Below is a small trained network, with its code and all its weights. Each question gives an input and a target symbol and asks what happens when units are switched off, that is, made to give their printed mean instead of their output.

import numpy as np


def w(rows, s, z=0):
    codes = np.array(rows[::2]) - 128.0
    scale = np.full(codes.shape[1], s)
    scale[-1] = z or s
    return codes * scale


def f(y):
    return np.maximum(y, 0)


def softmax(a):
    e = np.exp(a - a.max(-1, keepdims=True))
    return e / e.sum(-1, keepdims=True)


def log_softmax(a):
    a = a - a.max(-1, keepdims=True)
    return a - np.log(np.exp(a).sum(-1, keepdims=True))


def net(x, mask):
    ids = ['βδεζηλμξπσψω'.index(c) for c in x.split()]
    T = len(ids)
    res = E[ids] + P[:T]
    u = 0
    for l in range(3):
        r = res
        for j in range(2):
            rows = slice(3 * j, 3 * j + 3)
            q, k, v = (r @ M[l][rows].T for M in (Q, K, V))
            z = softmax(np.where(np.tri(T) > 0, q @ k.T / 3**0.5, -1e9)) @ v
            o = O[l][rows]
            res = res + np.where(mask[u + j], z, o[:, -1]) @ o[:, :-1]
        u += 2
        y = f(res @ A[l][:, :-1].T + A[l][:, -1])
        res = res + np.where(mask[u : u + 4], y, B[l][:, -1]) @ B[l][:, :-1]
        u += 4
    return log_softmax(res[-1] @ U[:, :-1].T + U[:, -1])


Q, K, V, O, A, B = {}, {}, {}, {}, {}, {}
E = w([
[153,35,140],'β',
[124,142,84],'δ',
[140,84,82],'ε',
[142,159,115],'ζ',
[197,71,179],'η',
[80,158,71],'λ',
[163,103,108],'μ',
[91,95,44],'ξ',
[123,136,88],'π',
[122,191,115],'σ',
[155,151,207],'ψ',
[7,64,254],'ω',
],0.02)
P = w([
[229,253,3],'0',
[53,90,195],'1',
[71,106,166],'2',
[91,117,150],'3',
[93,128,144],'4',
[93,133,138],'5',
[99,137,128],'6',
[97,135,138],'7',
[103,124,140],'8',
[94,132,128],'9',
[98,125,135],'10',
],0.003)
Q[0] = w([
[184,122,107],'L0H1',
[89,24,89],'L0H1',
[69,240,151],'L0H1',
[2,66,95],'L0H2',
[19,110,55],'L0H2',
[179,228,136],'L0H2',
],0.0093)
K[0] = w([
[106,171,141],'L0H1',
[30,27,87],'L0H1',
[157,166,71],'L0H1',
[211,201,6],'L0H2',
[221,84,109],'L0H2',
[43,158,123],'L0H2',
],0.011)
V[0] = w([
[241,73,104],'L0H1',
[238,25,52],'L0H1',
[191,253,161],'L0H1',
[182,136,57],'L0H2',
[59,68,147],'L0H2',
[160,128,137],'L0H2',
],0.0074)
O[0] = w([
[198,74,122,188],'L0H1',
[115,128,50,161],'L0H1',
[130,53,135,39],'L0H1',
[111,135,185,5],'L0H2',
[2,108,198,208],'L0H2',
[160,125,209,155],'L0H2',
],0.005,0.002)
A[0] = w([
[92,117,77,254],'L0N1',
[84,148,10,111],'L0N2',
[180,143,187,95],'L0N3',
[2,204,253,72],'L0N4',
],0.0084,0.0045)
B[0] = w([
[45,7,111,223],'L0N1',
[54,253,169,199],'L0N2',
[219,158,125,191],'L0N3',
[143,117,53,254],'L0N4',
],0.0055)
Q[1] = w([
[2,151,105],'L1H1',
[25,51,191],'L1H1',
[32,59,181],'L1H1',
[95,226,224],'L1H2',
[96,82,129],'L1H2',
[118,64,192],'L1H2',
],0.0094)
K[1] = w([
[73,162,202],'L1H1',
[77,27,197],'L1H1',
[45,51,58],'L1H1',
[206,168,128],'L1H2',
[136,107,120],'L1H2',
[192,5,230],'L1H2',
],0.012)
V[1] = w([
[222,200,199],'L1H1',
[60,45,145],'L1H1',
[177,164,100],'L1H1',
[94,101,111],'L1H2',
[104,57,242],'L1H2',
[98,102,254],'L1H2',
],0.0098)
O[1] = w([
[128,83,182,2],'L1H1',
[254,145,91,248],'L1H1',
[83,121,177,66],'L1H1',
[187,116,133,132],'L1H2',
[152,185,105,182],'L1H2',
[163,193,10,147],'L1H2',
],0.0097,0.0053)
A[1] = w([
[20,36,66,253],'L1N1',
[158,182,247,71],'L1N2',
[76,149,75,182],'L1N3',
[88,50,78,53],'L1N4',
],0.011,0.0035)
B[1] = w([
[16,115,150,254],'L1N1',
[187,169,188,224],'L1N2',
[163,168,209,217],'L1N3',
[80,52,2,183],'L1N4',
],0.0098,0.0058)
Q[2] = w([
[62,47,57],'L2H1',
[112,132,91],'L2H1',
[243,123,119],'L2H1',
[164,245,94],'L2H2',
[210,74,177],'L2H2',
[170,25,88],'L2H2',
],0.011)
K[2] = w([
[200,96,113],'L2H1',
[15,255,100],'L2H1',
[214,109,123],'L2H1',
[108,92,184],'L2H2',
[219,108,181],'L2H2',
[141,69,43],'L2H2',
],0.0097)
V[2] = w([
[105,57,161],'L2H1',
[180,152,39],'L2H1',
[139,104,133],'L2H1',
[116,251,138],'L2H2',
[93,65,203],'L2H2',
[54,188,125],'L2H2',
],0.011)
O[2] = w([
[160,235,103,93],'L2H1',
[66,164,133,177],'L2H1',
[137,51,170,124],'L2H1',
[219,254,163,104],'L2H2',
[157,153,183,253],'L2H2',
[9,115,136,163],'L2H2',
],0.0062,0.0067)
A[2] = w([
[49,211,255,155],'L2N1',
[135,83,176,254],'L2N2',
[18,186,78,74],'L2N3',
[180,141,243,45],'L2N4',
],0.0087,0.011)
B[2] = w([
[137,158,132,246],'L2N1',
[145,85,235,240],'L2N2',
[109,143,75,220],'L2N3',
[98,149,9,229],'L2N4',
],0.014,0.012)
U = w([
[212,37,47,84],'β',
[83,150,193,155],'δ',
[103,73,92,204],'ε',
[137,139,255,133],'ζ',
[237,81,212,145],'η',
[71,210,159,21],'λ',
[143,74,210,162],'μ',
[76,145,70,2],'ξ',
[94,146,183,152],'π',
[114,187,252,81],'σ',
[190,192,172,169],'ψ',
[144,127,44,65],'ω',
],0.0086,0.0089)

Each question gives the input, a string of symbols that net reads in full, and the target symbol t.
The units are the heads (3 rows each of Q, K, V and O) and the neurons (one row each of A and B). Each row of codes is followed by its name. A weight is (code - 128) times the scale printed after its matrix; where a second scale follows, it is the last column's (O, A, B and U).
mask holds one flag per unit, layer by layer, with each layer's heads first. A switched-off unit (its flag False) gives its mean, the last column of its rows in O or B, instead of its output. The means were averaged over made-up inputs and are rounded, as every weight is.
A unit's drop is (log p(t) with every unit on - log p(t) with that unit switched off) / (log p(t) with every unit on - log p(t) with every unit switched off).
The circuit of an input: a set's keep is (log p(t) with only the set's units on - log p(t) with every unit switched off) / (log p(t) with every unit on - log p(t) with every unit switched off). Starting from the 12 units with the biggest drops (on a tie, the unit counted first), units are removed one at a time, each time the one whose removal leaves the highest keep (on an exact tie, the one counted first), for as long as the keep stays at least 0.8.
units of the circuit, in order: the units of the circuit, biggest drop first
most important unit: the unit with the biggest drop
k most important neurons: the k neurons with the biggest drops, biggest first
k most important neurons of layer l: the k neurons of layer l with the biggest drops, biggest first
heads that matter: for each layer, one digit per head in row order, 1 if its drop is at least 0.15 and else 0, layers parted by /
input η ω η ψ, target η: heads that matter	11 / 10 / 01
input ε β λ ω ζ, target ε: heads that matter	01 / 11 / 11
input ω ψ ε β ψ σ, target ω: units of the circuit, in order	[L0H2; L1H1; L2N2]
input μ ε λ ω ε ψ ψ β β, target μ: heads that matter	11 / 11 / 11
input ψ ω μ ψ ω ω η δ η η, target ψ: heads that matter	00 / 11 / 01
input ψ ψ ψ η ψ ε ψ ψ β ω η, target ψ: heads that matter	10 / 11 / 01
input ω η ε, target ω: units of the circuit, in order	[L1H2]
input ε ψ ψ η ψ ψ ψ π ψ ω, target ε: 2 most important neurons	[L0N4; L1N1]
input ψ η λ ε ε ε β π ω ψ ε, target ψ: heads that matter	00 / 10 / 01
input ε ω λ π ψ ε ε ψ, target ε: 2 most important neurons of layer 1	[L1N2; L1N3]
input β ψ ω ψ ψ β β ψ, target β: units of the circuit, in order	[L1H1; L0H2]
input ψ β ψ, target ψ: 3 most important neurons	[L2N4; L1N2; L0N1]
input ω ψ β ψ ξ ε η η μ ψ ψ, target ω: heads that matter	01 / 11 / 11
input η ψ ψ ω η ψ, target η: 3 most important neurons of layer 0	[L0N2; L0N1; L0N3]
input ε π ψ ψ ψ ψ μ, target μ: 2 most important neurons of layer 1	[L1N4; L1N2]
input π ψ ξ ψ ψ η ψ ψ ψ, target ψ: heads that matter	00 / 10 / 01
input β π β ε ψ ψ ε ψ η ω, target β: heads that matter	10 / 10 / 00
input ψ λ λ ψ ψ ψ λ μ, target μ: most important unit	L0H1
input ω ψ ε η, target ω: units of the circuit, in order	[L1H2; L2N2]
input λ β η η ω, target λ: 3 most important neurons	[L0N4; L1N3; L0N2]
input ε β η δ λ ψ ψ ω, target ε: 3 most important neurons	[L0N4; L1N2; L1N1]
input ε ζ ω β ζ, target ε: most important unit	L1H1
input ψ η ω η λ, target ψ: units of the circuit, in order	[L1H1; L2H2; L2N4]
input μ ψ ψ ψ ε ψ δ, target δ: units of the circuit, in order	[L1N1; L1H1; L0N1]
input ψ λ ψ η ε ξ ω ψ ψ β, target ψ: heads that matter	10 / 11 / 01
input ψ η ω η ψ μ, target ψ: heads that matter	01 / 11 / 01
input ψ ψ σ ψ ψ ψ π ψ λ ω σ, target ψ: heads that matter	11 / 10 / 01
input ψ δ ψ ψ η η σ ω ψ ψ λ, target ψ: 2 most important neurons of layer 1	[L1N3; L1N4]
